Here is a tiny trained network, its code and every weight. The questions are about switching its units off for an input and a target symbol, where a switched-off unit gives its printed mean instead of its output.

import numpy as np


def w(rows, s, z=0):
    codes = np.array(rows[::2]) - 128.0
    scale = np.full(codes.shape[1], s)
    scale[-1] = z or s
    return codes * scale


def f(y):
    return y / 2 * (1 + np.tanh(0.7978845608 * (y + 0.044715 * y**3)))


def softmax(a):
    e = np.exp(a - a.max(-1, keepdims=True))
    return e / e.sum(-1, keepdims=True)


def log_softmax(a):
    a = a - a.max(-1, keepdims=True)
    return a - np.log(np.exp(a).sum(-1, keepdims=True))


def net(x, mask):
    ids = ['γδεζηλσφ'.index(c) for c in x.split()]
    T = len(ids)
    res = E[ids] + P[:T]
    r = res
    for j in range(3):
        rows = slice(2 * j, 2 * j + 2)
        q, k, v = (r @ M[0][rows].T for M in (Q, K, V))
        z = softmax(np.where(np.tri(T) > 0, q @ k.T / 2**0.5, -1e9)) @ v
        o = O[0][rows]
        res = res + np.where(mask[j], z, o[:, -1]) @ o[:, :-1]
    y = f(res @ A[0][:, :-1].T + A[0][:, -1])
    res = res + np.where(mask[3:27], y, B[0][:, -1]) @ B[0][:, :-1]
    return log_softmax(res[-1] @ U[:, :-1].T + U[:, -1])


Q, K, V, O, A, B = {}, {}, {}, {}, {}, {}
E = w([
[102,156,116,128,102,125],'γ',
[236,211,176,43,98,59],'δ',
[72,8,197,57,32,184],'ε',
[210,101,199,181,110,127],'ζ',
[231,173,121,222,164,183],'η',
[161,198,109,121,42,214],'λ',
[120,117,170,166,130,167],'σ',
[203,58,75,23,38,58],'φ',
],0.014)
P = w([
[107,179,65,115,82,224],'0',
[75,184,129,208,70,107],'1',
[66,103,70,55,250,115],'2',
[217,105,150,83,99,248],'3',
[78,149,186,193,72,87],'4',
[63,118,122,30,236,109],'5',
[245,61,190,75,99,223],'6',
[71,157,209,188,56,75],'7',
],0.012)
Q[0] = w([
[203,108,232,74,76,168],'H1',
[76,225,160,161,143,56],'H1',
[172,143,105,154,156,50],'H2',
[129,130,204,144,93,84],'H2',
[78,213,76,165,160,6],'H3',
[112,121,189,153,102,136],'H3',
],0.012)
K[0] = w([
[119,141,197,80,97,82],'H1',
[113,179,108,207,155,153],'H1',
[149,148,119,100,194,120],'H2',
[110,106,176,138,150,58],'H2',
[129,150,40,247,176,185],'H3',
[107,92,173,172,151,63],'H3',
],0.014)
V[0] = w([
[146,196,238,206,197,199],'H1',
[204,140,97,98,64,31],'H1',
[84,47,154,83,190,130],'H2',
[145,122,88,143,199,83],'H2',
[126,3,79,174,134,128],'H3',
[199,133,34,115,164,95],'H3',
],0.0061)
O[0] = w([
[137,212,203,120,86,111,59],'H1',
[220,88,25,206,102,52,171],'H1',
[126,189,2,129,133,193,76],'H2',
[5,199,92,162,182,123,2],'H2',
[125,96,101,232,120,169,108],'H3',
[159,192,85,95,91,83,54],'H3',
],0.0069,0.0058)
A[0] = w([
[154,166,194,125,115,161,245],'N1',
[174,77,163,148,163,140,156],'N2',
[164,204,95,191,117,73,2],'N3',
[156,233,137,197,146,81,105],'N4',
[36,105,164,74,160,160,36],'N5',
[36,121,131,210,147,134,104],'N6',
[125,123,165,98,79,191,122],'N7',
[153,98,152,131,90,140,121],'N8',
[136,76,64,163,83,113,35],'N9',
[97,248,23,96,152,211,89],'N10',
[151,227,185,157,111,133,134],'N11',
[109,126,163,162,127,228,32],'N12',
[154,145,85,21,199,134,220],'N13',
[134,112,115,123,234,142,106],'N14',
[116,128,137,148,95,187,72],'N15',
[159,195,152,196,90,65,250],'N16',
[109,152,126,57,88,99,187],'N17',
[133,95,165,111,118,121,119],'N18',
[73,88,172,171,154,39,202],'N19',
[33,171,79,140,89,146,214],'N20',
[94,162,189,225,191,124,80],'N21',
[178,98,64,66,102,151,169],'N22',
[166,153,95,137,177,172,251],'N23',
[154,108,69,84,191,132,96],'N24',
],0.012,0.0051)
B[0] = w([
[89,118,98,143,151,103,236],'N1',
[90,148,98,110,113,132,205],'N2',
[88,152,247,156,130,141,139],'N3',
[124,67,156,86,177,125,157],'N4',
[173,119,97,154,117,91,170],'N5',
[129,202,174,107,49,146,138],'N6',
[127,145,119,148,144,102,230],'N7',
[136,142,116,146,137,134,213],'N8',
[163,86,187,134,66,158,180],'N9',
[111,154,146,74,79,113,135],'N10',
[161,176,154,107,77,96,193],'N11',
[132,139,198,131,157,108,191],'N12',
[86,120,93,157,134,107,194],'N13',
[105,183,96,105,81,199,144],'N14',
[125,130,163,147,135,114,170],'N15',
[148,115,55,134,161,119,203],'N16',
[116,105,136,152,133,208,170],'N17',
[99,144,129,131,122,108,181],'N18',
[121,155,116,33,129,166,165],'N19',
[48,57,109,81,74,110,135],'N20',
[142,115,107,176,181,217,151],'N21',
[135,160,122,118,176,173,253],'N22',
[125,56,148,78,111,87,158],'N23',
[95,169,180,152,121,73,168],'N24',
],0.012,0.014)
U = w([
[77,147,102,61,83,146,218],'γ',
[146,131,18,152,197,149,186],'δ',
[127,87,157,188,217,158,139],'ε',
[155,163,82,232,84,74,146],'ζ',
[187,147,169,70,133,82,17],'η',
[153,254,160,136,91,195,3],'λ',
[113,130,206,149,64,109,82],'σ',
[186,111,139,130,89,171,190],'φ',
],0.0086,0.0032)

Each question gives the input, a string of symbols that net reads in full, and the target symbol t.
The units are the heads (2 rows each of Q, K, V and O) and the neurons (one row each of A and B). Each row of codes is followed by its name. A weight is (code - 128) times the scale printed after its matrix; where a second scale follows, it is the last column's (O, A, B and U).
mask holds one flag per unit, heads first, then neurons. A switched-off unit (its flag False) gives its mean, the last column of its rows in O or B, instead of its output. The means were averaged over made-up inputs and are rounded, as every weight is.
A unit's drop is (log p(t) with every unit on - log p(t) with that unit switched off) / (log p(t) with every unit on - log p(t) with every unit switched off).
The circuit of an input: a set's keep is (log p(t) with only the set's units on - log p(t) with every unit switched off) / (log p(t) with every unit on - log p(t) with every unit switched off). Starting from the 12 units with the biggest drops (on a tie, the unit counted first), units are removed one at a time, each time the one whose removal leaves the highest keep (on an exact tie, the one counted first), for as long as the keep stays at least 0.8.
units of the circuit, in order: the units of the circuit, biggest drop first
unit that matters most: the unit with the biggest drop
k most important neurons: the k neurons with the biggest drops, biggest first
which heads matter: for each layer, one digit per head in row order, 1 if its drop is at least 0.15 and else 0, layers parted by /
input δ λ λ λ ε δ γ γ, target γ: which heads matter : 000
input λ φ ζ γ, target φ: units of the circuit, in order : (H1 N9 N1)
input γ ε λ γ λ γ ε δ, target η: units of the circuit, in order : (N4 N11 H1)
input η η λ σ, target σ: which heads matter : 100
input ε ζ ε, target δ: which heads matter : 110
input ε φ ζ η, target φ: most important neuron : (N23)
input λ δ σ, target γ: units of the circuit, in order : (H2 N19 N14)
input ζ δ ζ δ λ ζ η, target δ: units of the circuit, in order : (N16 N9 H3 H1)
input φ ε ε ζ, target ε: 2 most important neurons : (N11 N12)
input η σ ε λ λ, target ζ: units of the circuit, in order : (N22 N19)
input δ ε λ, target γ: units of the circuit, in order : (N10 H3)
input ζ φ λ γ λ η, target γ: 2 most important neurons : (N14 N23)
input λ λ φ ε φ δ σ, target δ: which heads matter : 001
input ε η η φ σ φ λ ζ, target δ: unit that matters most : N16
input φ λ λ λ ε η γ, target ε: units of the circuit, in order : (H3 N11)
input γ γ δ δ λ σ ε σ, target λ: 2 most important neurons : (N6 N19)
input ε φ δ λ φ δ γ, target δ: which heads matter : 001
input φ γ ε η, target ε: which heads matter : 101
input ε γ ζ, target γ: which heads matter : 000
input δ λ φ, target γ: 2 most important neurons : (N24 N9)
input λ γ λ η σ λ η, target η: unit that matters most : H1
input η δ σ λ, target δ: which heads matter : 101
input η ε σ σ η, target ε: 3 most important neurons : (N21 N4 N16)
input σ ζ σ φ φ γ, target γ: which heads matter : 010
input η λ δ, target γ: 2 most important neurons : (N10 N13)
input ε φ σ, target γ: 2 most important neurons : (N14 N16)
input ε δ λ σ φ δ ζ, target δ: unit that matters most : H3
